Below are the code and all the weights of a small trained network. Each question names an input and a target symbol and asks about switching units off, where a switched-off unit gives its printed mean instead of its output.

import numpy as np


def w(rows, s, z=0):
    codes = np.array(rows[::2]) - 128.0
    scale = np.full(codes.shape[1], s)
    scale[-1] = z or s
    return codes * scale


def norm(h):
    return h / np.sqrt((h * h).mean(-1, keepdims=True) + 1e-5)


def f(y):
    return np.maximum(y, 0)


def softmax(a):
    e = np.exp(a - a.max(-1, keepdims=True))
    return e / e.sum(-1, keepdims=True)


def log_softmax(a):
    a = a - a.max(-1, keepdims=True)
    return a - np.log(np.exp(a).sum(-1, keepdims=True))


def net(x, mask):
    ids = ['ΘΛΠαμξσω'.index(c) for c in x.split()]
    T = len(ids)
    res = E[ids] + P[:T]
    q, k, v = (norm(res) @ M[0].T for M in (Q, K, V))
    z = softmax(np.where(np.tri(T) > 0, q @ k.T / 2**0.5, -1e9)) @ v
    res = res + np.where(mask[0], z, O[0][:, -1]) @ O[0][:, :-1]
    y = f(norm(res) @ A[0][:, :-1].T + A[0][:, -1])
    res = res + np.where(mask[1:13], y, B[0][:, -1]) @ B[0][:, :-1]
    return log_softmax(norm(res)[-1] @ U[:, :-1].T + U[:, -1])


Q, K, V, O, A, B = {}, {}, {}, {}, {}, {}
E = w([
[118,180,205,146,111,68,83],'Θ',
[192,179,205,163,159,113,127],'Λ',
[127,201,210,121,100,96,135],'Π',
[168,69,123,78,111,20,71],'α',
[166,34,124,88,254,151,168],'μ',
[204,104,190,118,106,71,143],'ξ',
[40,198,149,138,135,181,207],'σ',
[161,133,119,202,100,104,137],'ω',
],0.0054)
P = w([
[42,28,209,191,196,173,142],'0',
[183,209,61,55,63,154,94],'1',
[119,38,133,157,178,162,143],'2',
[182,198,63,55,61,113,130],'3',
[150,37,125,153,170,130,193],'4',
[165,183,53,64,83,71,174],'5',
[158,33,107,179,166,90,255],'6',
[158,183,55,61,104,33,208],'7',
],0.0036)
Q[0] = w([
[38,27,203,195,121,194,56],'head 0',
[193,222,117,2,111,34,197],'head 0',
],0.0052)
K[0] = w([
[132,151,204,123,154,180,55],'head 0',
[124,137,95,129,104,92,254],'head 0',
],0.01)
V[0] = w([
[109,192,84,208,99,85,248],'head 0',
[183,148,83,253,130,100,33],'head 0',
],0.0027)
O[0] = w([
[143,132,123,118,51,207,42,254],'head 0',
[133,139,128,254,70,84,153,135],'head 0',
],0.0066,0.00092)
A[0] = w([
[106,173,105,72,116,88,219,90],'neuron 0',
[142,37,112,108,205,187,152,148],'neuron 1',
[115,138,154,255,122,86,181,222],'neuron 2',
[116,52,74,175,156,161,109,62],'neuron 3',
[89,179,156,42,89,125,111,55],'neuron 4',
[137,89,204,106,121,194,217,253],'neuron 5',
[126,156,39,126,19,156,76,99],'neuron 6',
[148,74,163,98,98,125,78,188],'neuron 7',
[186,221,180,101,133,155,162,235],'neuron 8',
[103,151,104,153,165,240,211,170],'neuron 9',
[186,171,129,103,119,83,71,220],'neuron 10',
[81,84,203,169,117,95,116,100],'neuron 11',
],0.0053,0.0014)
B[0] = w([
[132,150,188,138,196,88,81,173],'neuron 0',
[130,176,184,230,32,113,130,202],'neuron 1',
[79,119,38,48,158,143,161,246],'neuron 2',
[82,81,252,14,154,224,206,150],'neuron 3',
[184,40,106,169,201,139,161,175],'neuron 4',
[127,131,19,152,122,174,62,227],'neuron 5',
[236,144,159,150,121,193,190,189],'neuron 6',
[66,216,92,158,98,202,87,173],'neuron 7',
[94,37,113,128,119,112,73,253],'neuron 8',
[119,127,151,177,57,13,60,174],'neuron 9',
[22,130,140,153,152,140,179,231],'neuron 10',
[235,191,133,56,89,106,163,184],'neuron 11',
],0.0039,0.0047)
U = w([
[100,215,119,50,153,85,181,221],'Θ',
[180,127,82,169,246,83,126,214],'Λ',
[139,96,88,16,110,234,31,147],'Π',
[151,37,189,88,116,1,94,104],'α',
[120,38,211,189,160,178,174,42],'μ',
[228,197,118,197,21,152,164,220],'ξ',
[12,148,97,205,88,128,102,64],'σ',
[46,86,96,96,103,203,249,4],'ω',
],0.0069,0.0017)

Each question gives the input, a string of symbols that net reads in full, and the target symbol t.
The units are the heads (2 rows each of Q, K, V and O) and the neurons (one row each of A and B). Each row of codes is followed by its name. A weight is (code - 128) times the scale printed after its matrix; where a second scale follows, it is the last column's (O, A, B and U).
mask holds one flag per unit, heads first, then neurons. A switched-off unit (its flag False) gives its mean, the last column of its rows in O or B, instead of its output. The means were averaged over made-up inputs and are rounded, as every weight is.
A unit's drop is (log p(t) with every unit on - log p(t) with that unit switched off) / (log p(t) with every unit on - log p(t) with every unit switched off).
The circuit of an input: a set's keep is (log p(t) with only the set's units on - log p(t) with every unit switched off) / (log p(t) with every unit on - log p(t) with every unit switched off). Starting from the 12 units with the biggest drops (on a tie, the unit counted first), units are removed one at a time, each time the one whose removal leaves the highest keep (on an exact tie, the one counted first), for as long as the keep stays at least 0.8.
units of the circuit, in order: the units of the circuit, biggest drop first
k most important neurons: the k neurons with the biggest drops, biggest first
drop of u: that unit's drop, to one decimal
input Λ σ μ ξ, target Π: units of the circuit, in order	(head 0; neuron 7; neuron 1)
input ξ Π Λ α, target Θ: units of the circuit, in order	(neuron 8; head 0; neuron 10)
input μ μ ω ω Λ μ, target ξ: units of the circuit, in order	(neuron 1; neuron 2)
input ω α ξ ξ ω α, target ξ: 4 most important neurons	(neuron 6; neuron 2; neuron 8; neuron 7)
input Π ξ σ σ ξ α, target Π: 4 most important neurons	(neuron 7; neuron 1; neuron 9; neuron 11)
input Λ μ ξ Π, target α: 2 most important neurons	(neuron 8; neuron 2)
input ξ Λ Θ ξ σ, target σ: units of the circuit, in order	(neuron 9)
input σ Θ ω, target ω: units of the circuit, in order	(neuron 2; neuron 3)
input Π σ Λ α σ ξ ω Θ, target ξ: 3 most important neurons	(neuron 6; neuron 4; neuron 2)
input ξ ξ Π Π, target α: units of the circuit, in order	(neuron 8; neuron 4; neuron 5)
input α ω ξ σ ξ ξ, target Π: units of the circuit, in order	(head 0; neuron 1)
input Λ ω α Λ ξ Λ Π Λ, target μ: 3 most important neurons	(neuron 10; neuron 2; neuron 5)
input Θ Λ ξ Λ, target α: units of the circuit, in order	(neuron 8; neuron 5)
input σ ω ξ Λ Θ Λ, target σ: units of the circuit, in order	(neuron 10; neuron 8)
input α σ Π σ Λ Θ, target Π: 2 most important neurons	(neuron 1; neuron 4)
input ξ Λ ξ μ ω μ ω σ, target ξ: 4 most important neurons	(neuron 6; neuron 9; neuron 2; neuron 10)
input Λ μ ξ σ Θ μ, target Π: 3 most important neurons	(neuron 4; neuron 6; neuron 11)
input ω ω σ Λ σ μ, target Π: 2 most important neurons	(neuron 6; neuron 11)
input Π Π Θ σ σ Θ, target Π: drop of neuron 1	0.1
input μ Π Θ ξ ω α σ, target σ: drop of neuron 9	0.5
input μ ω ω, target ω: drop of neuron 3	0.6
